Each row has a class, written after it.
[  88 -112 -162   65 -736  324 -266  540 -153  -97   -9 -149  -20 -271
 -102 -184  146  -51  -10 -282  773 -286 -204  112   -1 -471 -282   87
  381  128  416 -296  192 -394  413 -620] | Z6
[ -47   -7  -34  -22  122   44    5  -56  -41   47   84  -61   94  -27
   -1   12  -77 -185   72  -70  -35   35  -73  -14   70   19    8  -35
 -108   -3 -112  -21 -140   44   28   74] | Z112
[-139 -149 -211   61  590   -8  -92 -153   74  153   53  388   30  197
  386  173 -179 -302 -128  -40 -262  330   41  -90  225  389  344  -75
 -243 -279   -7  318 -162  218   -4  536] | Z572
[  71   82  116   57  -65   -2  133  -28   50  -41  -64  -15   -6  -75
  -68  169   60   48   78   61    8   40  -27   56  -91  -66    5 -140
 -128   57 -150   37  -23 -120  -72 -131] | Z335
[-166 -199 -290   52  858 -110  -22 -253  137  181  116  411   45  253
  430  117 -189 -304 -151  -73 -213  278  125 -136  338  556  349   48
 -216 -432   34  446 -298  243  -50  830] | Z292
[-110  -54  -80  -33  250  131 -114    3   19   14   17   -9   81  -56
   27  -49  -74 -219   44  -88   12    0  -44  -43  115   75  131   21
  -53  -75   78  -75 -119   47  158   94] | Z586
[-183  -39 -140  -97  675 -160   75 -361  123  143   37  245  107  148
  166   62 -187 -227  -61   -4 -470  269  137 -113  228  319  277  -98
 -277 -241 -191  301 -324  193 -158  611] | Z335
[ -26 -120 -105   67  -85  101  -98  125  -43   67   26   91    6  -83
   46   41  -15 -179  -46 -104  211    6  -52  -44   83 -116   -7  -45
   50  -28   99   -9  -26  -78   72 -113] | Z477
[   5   64   66 -106  173   39  128 -126   39    7  -18  -72  165  -38
 -104   46  -93  -46  133   63 -181   34    6   27  -19   36   37  -91
 -152   70 -190  -68 -116   31  -16   36] | Z335
[  52  216  318 -114  396 -379  337 -433  157  -14  -19  -80   88  -60
 -254  248   46  167  244  265 -512   78   86   51  -95  154   85 -259
 -267  104 -539   64 -161  -31 -369  115] | Z335
[ 215  205  329   44 -384  -95  192 -104  103 -135 -176 -298  -27 -249
 -454  144  153  253  196  204    9  -66  -27   84 -346 -105 -119 -153
  -89  191 -352 -152  177 -199 -181 -507] | Z6
[ -94   -1  -55  -38  555  -79   69 -129  117   69  162  225  174   49
  107   49 -127  -80   39   17 -253   59  118  -51  325  187   81   16
  -54 -130  -73   18 -193  223  -66  394] | Z292
[  21   60   35    2  -98   38   63   -7    2  -27  -45  -86   88 -142
 -197   31   13   -8   96   16   12  -97  -46   36   30 -177  -56  -79
  -14   92 -174 -140  -81  -63   -5 -155] | Z6
[ 182  256  276  -12 -124 -167  297 -253  201  -83 -175 -169   -3 -163
 -303  228  116  248  192  237 -171   56  -20  113 -349  -96    0 -251
 -252  200 -464   13   79 -144 -249 -247] | Z572
[  56   -4 -154  133 -341  251  -72  318   33  -49   84   15  -56  -93
   35   15   69  -25  -85 -123  342  -94  -58   -4  105 -321 -120   38
  104  -18  214  -57   64 -122  196 -323] | Z288
[ -57   -8   -3    4  412  -84   27 -160   34   12  142  140  167   20
   88   74  -88 -122   82   -5 -223  115   11    4  178  259  104  -38
 -101  -88 -139   54 -178  138  -29  307] | Z112
[-150  -66  -54  -31  899 -294   33 -446  148  109  119  200  179  105
  129   81 -186 -186   77   56 -528  212  102 -106  246  602  356  -29
 -223 -309 -257  197 -289  330 -196  701] | Z6
[ 160  221  263   11 -290  -67  296  -55   59 -109 -105 -265  -63 -194
 -324  204  148  219  184  159  -30  -65  -50   60 -314 -244 -194 -238
  -75  284 -344  -73  105 -266 -168 -424] | Z335
[   3  170  255 -100  366 -278  284 -422  181  -32 -153  -32   52   19
 -125  256  -35   43  144  185 -508  256   68  -47 -178  274  113 -293
 -391   44 -448  223  -27   19 -330  234] | Z292
[ -10   42    2  -10   95   92   34  -60   31   -8   22   10  117  -70
  -57   19  -22  -52   86  -34  -37  -64  -65   39   86   26    2  -37
   -2   26  -85 -100 -130  -30   70  -12] | Z288
[  10   22   60   12   78 -130   81 -118   67   10  -86   13  -64  -56
  -53  115   21  -46   14   18  -33   68    8  -24  -37  -30   72 -153
 -130  -17 -155   91  -72 -130 -164  -34] | Z477
[  65  -46  -58  119 -232  207   -8  182  -24   -2   72  -76   -6 -140
  -16   62   54  -69   50  -79  314  -85 -120   19  -37 -133  -35   -3
   56    6   86  -78   -9  -88  131 -291] | Z335
[ -11    5 -127  -21  -59   79  -16   31   75   49   -1   84   -3  -56
   45   13  -80 -100  -53  -55   68   51   16  -68  101  -95   59  -50
  -76  -66  -14   38  -48  -17   91   16] | Z572
[  36   40   66  -11   26  -17   30  -79  -11   47   17  -46  106 -108
 -139   56  -20    6  107  106  -58  -35  -16   18  -34  -66  -34   -2
  -72  101 -194 -139  -57   17   16  -47] | Z112
[ 109    6 -210   88 -517  385  -62  412    1  -20  131  -10 -101  -56
   62  -22   62  -35 -118 -244  587 -110 -173   55  166 -327 -196  114
  217  -14  270  -60   60 -156  327 -397] | Z292
[ -54  -84  -53   49  265   -3   18 -125  -28   68   39  186  169  -11
   14   22 -107 -132   35  -47  -64    5   -4  -32  192   98    3    8
    0  -51  -97  -29 -159   54  -79  206] | Z292
[-192 -161 -263  -20  843  -39  -93 -241   83  158  186  328  156  235
  388   14 -247 -344  -80  -75 -326  279   83 -120  369  469  319   65
 -219 -334  -21  260 -362  366   77  781] | Z112
[ -72   81   19  -90  300  -53   73 -159   89   12   39  109  146   -6
   11    1 -112  -61   69   17 -205   76   65  -19  176   36   94  -53
 -113  -59  -95   11 -163   40  -48  170] | Z586
[-160  -19  -79  -70  712 -197  123 -339   96   24   65  207  112  145
  174  117 -145 -143   16   45 -469  240  106  -70  196  417  195  -66
 -211 -174 -162  249 -211  251 -188  652] | Z292
[  62    0  -70  134 -288  133  -10  213  -24  -65   19    9  -76 -140
  -52   59   94  -34  -13  -80  332 -119  -98   72   61 -231  -97  -30
  125   20   85  -81    6 -220  113 -321] | Z477
[ -26   44  104 -114  376 -103  109 -310   64   -7  -55  -44  194  -20
 -124   83  -92  -52  189  141 -406  120   17    9  -46  222  104 -135
 -215   65 -319  -41 -120  136  -67  219] | Z6
[  57  263  338  -99  426 -343  368 -484  254  -45 -161  -48   46   69
 -157  350    5  190  195  431 -607  269  145   51 -178  236  124 -304
 -431  110 -598  165   -8   36 -326  191] | Z292
[  23 -120 -325   67 -200  370 -125  342   33   72   71  179 -104   25
  181  -32    0 -168 -176 -245  424  -52  -77    6  238 -247  -40   98
  127 -102  316  -25  -46  -52  304 -103] | Z292
[-185 -246 -345   82  397  223 -300  144   54  112  199  383  175  119
  321 -171 -170 -383 -149 -245  178   31   40  -35  519  128  218  178
   91 -336  330   31 -182  185  295  320] | Z112
[ -10  132   79  -11   98 -163  221 -251   95   41 -135  -36  -60  -73
 -108  224  -11   30  106  193 -250   84   19  -44 -151  -46   78 -186
 -250   23 -304   69    4  -66 -162   53] | Z586
[ 172  203  215   49 -672  139  149  222   15 -199 -174 -290  -53 -342
 -387   50  142  259  154  129  276 -199  -47   44 -287 -530 -282 -115
   56  296 -101 -280  294 -265   85 -746] | Z335
[  83  202  249    3  227 -280  324 -299  221  -33  -54   21   38   61
 -148  310   47  212  126  291 -469  131  121   11 -154   59   73 -202
 -303   68 -375  113   -9   24 -374   64] | Z6
[ -15  -51  -10   71  364 -130    6 -196  145   52  -50  174    1   39
   65  189  -23  -91  -25  111 -208  146   90  -63   97  181  256 -123
 -163 -183 -138  179  -96   -7 -124  178] | Z288
[ -79  -38  -77   39  427  -84   42 -187   43   19  154  151  155   -1
  147   31 -141 -104   65    9 -158  119    7  -45  197  288  137   25
  -75 -160 -117   84 -173  259    1  372] | Z477
[ -56 -234 -354  123  -27  274 -177  256  -23   78  139  261  -12  104
  272   -7  -62 -276 -190 -248  288   41  -54  -54  272  -69   41  103
   66 -153  314   78  -54   28  173  131] | Z292
[  38   41  -69    2  -57  118   41    5  -28  -46   78  -66   73 -133
  -98   12  -15  -46  106  -26   20  -62 -100   64   14  -49  -72  -19
   17   89  -94 -153  -76   -9   94  -88] | Z572
[-137 -200 -398   84  206  205 -219   94   22  139  103  372   -2   19
  326   45  -72 -326 -145 -202   99  177  -68  -18  278   38  172    0
  -29 -181  190   99 -141   81  229  265] | Z586
[  58   21    4  122  -72  112   -6   80   76    4   37  121   46   24
   20   43    5  -10   -6  -40  114  -19  -25   42  108  -59  -24  -30
   24  -64   62  -28  -22  -42   11 -192] | Z288
[ 116  148   88   28 -230   14  125   67  113  -52  -26 -136  -84 -130
 -149  149  119  104   93   82   87   -4  -54  108 -111 -214  -57 -137
  -40   71 -120  -30  136 -182   20 -348] | Z335
[ -33  -34  -41   -5  307   19  -64 -108   20   60   81   86  126    7
   31    2 -124 -133   35    4  -63   44    2  -19  166  192  121   47
  -88  -88  -79  -26 -170  132   31  168] | Z572
[  89   50   33   60 -381  190  137  255  -29  -71  125  -55   48  -67
 -159  124  115   80   63  -29  183 -212  -72   80  -40 -357 -262   -3
  102  245   53 -226   99 -107   27 -319] | Z112
[ -72    5  -58  -36  339  -54   22 -148   46   57   81   46  133  -96
   -4   -1  -88  -93   65  -23 -144   57   13  -35  117   96   73  -12
  -58  -64 -132    1 -122   90  -44  188] | Z586
[-135  -62  -70 -104  379  -42   19 -186   13   83   44   97  169   15
   36   27 -148 -227   25  -38 -216   73   19  -54  180  149  178  -64
 -148  -61 -133   40 -254  103  -62  336] | Z477
[ -49  -16  -49  -30  170  -77  -25 -102   -6   25  113  -49   80  -97
    2  -31  -60 -147  100 -100  -23   14  -62  -30  130   94   46  -14
    0  -78  -84  -21 -170   -2  -27  142] | Z6
[ -19  -18  -53   18   19   94  -85   35   11   -5  -88    7   67 -166
   12  -15   -3  -81   38  -36  107    6  -44   32   56 -118   37  -44
  -46  -31  -17  -50  -35  -46  177  -57] | Z288
[  85   21  -49   68 -232   95    3  101   42   49   68  -44  -16 -175
 -108   92   63  -47   37  -53  179   -2 -111   63  -44 -156 -123  -77
   39   75  -77  -93   65 -116   65 -267] | Z477
[ 107  139  180   41 -397  -48  132   70   39  -64 -161 -159  -33 -296
 -271  144  161  154  114   77  191 -108  -54   63 -199 -345  -90 -225
   -3  165 -189  -60  113 -332  -60 -506] | Z335
[ -12  -33  -79   42  -46   51  -66    0  -74  -17   34  -59   26 -125
  -21   27  -36  -70   54   13   -5   32  -97  -25  -28   23   32   16
  -62   18 -112  -75    3  145  138   19] | Z112
[  95  129  184  -34  -36  -78  195 -149    1  -46  -55 -171   92 -175
 -268  113    7  125  193  180 -123  -93   -4    0 -147  -92  -55 -119
 -122  190 -333 -160  -95  -13 -129 -152] | Z572
[-112   25   -6 -133  571 -145   93 -317  115   53   24   27   82   96
   38   80 -106 -133   54   98 -412  156   99  -18   56  295  227  -94
 -288  -56 -231  131 -222  160 -154  435] | Z572
[  15  -27 -168   86  -52  212    3   94   16   23   78   31  -56  -62
  108  119   13 -120    3 -119  178   45 -161   30  -14  -37   37   -2
  -45   -6   48   15  -38    6  108  -11] | Z586
[  15 -115 -209  135 -271  309 -148  369  -56  -35   58   65  -41  -91
   81    9   45 -176  -82 -175  360  -61  -78   20  110 -193  -86   28
  146  -39  321  -85   60 -124  203 -251] | Z292
[  -5   16   47  -14 -184  191   18   88 -121  -95   10 -169   89 -184
 -145  -50  -27  -56  152  -19  119 -111  -85  -21  -40 -209 -139   15
   38  149   29 -250    5   -1  132 -237] | Z586
[ -56  -70 -129    2  366  -17  -34 -178   12   96   76   40   82  -72
   40   31  -75 -182   57  -32 -101   56  -56  -31   93  152  127   -5
  -87  -73 -156   11 -238  124   15  271] | Z572
[ -27 -108 -231   60 -307  368 -224  417 -128  -62  166   -7   62 -170
   85 -171   21 -146   -9 -243  477 -141 -143   77  218 -280 -141  113
  269   17  338 -228   13  -80  443 -340] | Z335
[-207 -118 -291  -44  755  -10 -122 -169  140  163  148  343  130  186
  283   33 -204 -317 -122  -40 -262  209  105  -48  485  323  367   56
 -175 -341  -10  200 -356  266   84  642] | Z335
[   4  -11  -23   43  -56  124    5   86   37  -13  -41  -28   -7 -107
  -62   48   33  -86   73  -17   91  -64  -30   15  -21 -173   20  -74
  -64   34   26 -139   -7  -91   76 -163] | Z586
[ 175  181  185   21 -673  179   95  241  -34 -177 -118 -398   57 -399
 -445  -36  129  266  228  100  283 -264 -117  126 -344 -514 -362   -6
  110  391 -119 -466  354 -142  100 -714] | Z6
[ 144  121  152   85 -324   52  171  -10    8  -76 -113 -160  -14 -187
 -277  142   89  149  125  136   40  -62  -54   75 -250 -121  -89 -147
  -94  169 -260 -104   71 -127  -63 -410] | Z335
[  14   10  -27   22  -40   22   39  -17  -33  -22   68   11  102 -105
  -65   15  -24   14   55   18   16  -31  -47   26   26  -61  -63   15
   23   82  -90 -101  -60   37   18  -37] | Z477
[  49   99  176  -29 -132   64  107  -62  -60  -70 -105 -283   77 -189
 -286  -44  -44    3  199   63   22 -109  -56   -8 -175  -44 -111  -82
  -30  135 -190 -199   -9  -88   -5 -302] | Z335
[ -70  -28  -45  -39  528 -100    1 -206   83   81  101   95  185  -24
   71   51 -127 -145   94   59 -266  127   27  -18  153  259  175  -65
 -122  -98 -190   25 -173  129   44  279] | Z477
[-183  -89 -187   57  699 -107  -22 -256  148  118  -15  334   16  209
  291  151 -121 -236 -109   77 -414  325  142  -78  170  356  354 -107
 -350 -277  -79  349 -224  253  -80  612] | Z586
[  78   90  162   22  -63  -52  156  -99  -32  -64   29 -148   90 -149
 -237   82   57  122  185  124  -74  -81  -42   68 -101  -65 -144  -42
   19  163 -246 -168   -7  -50  -71 -159] | Z335
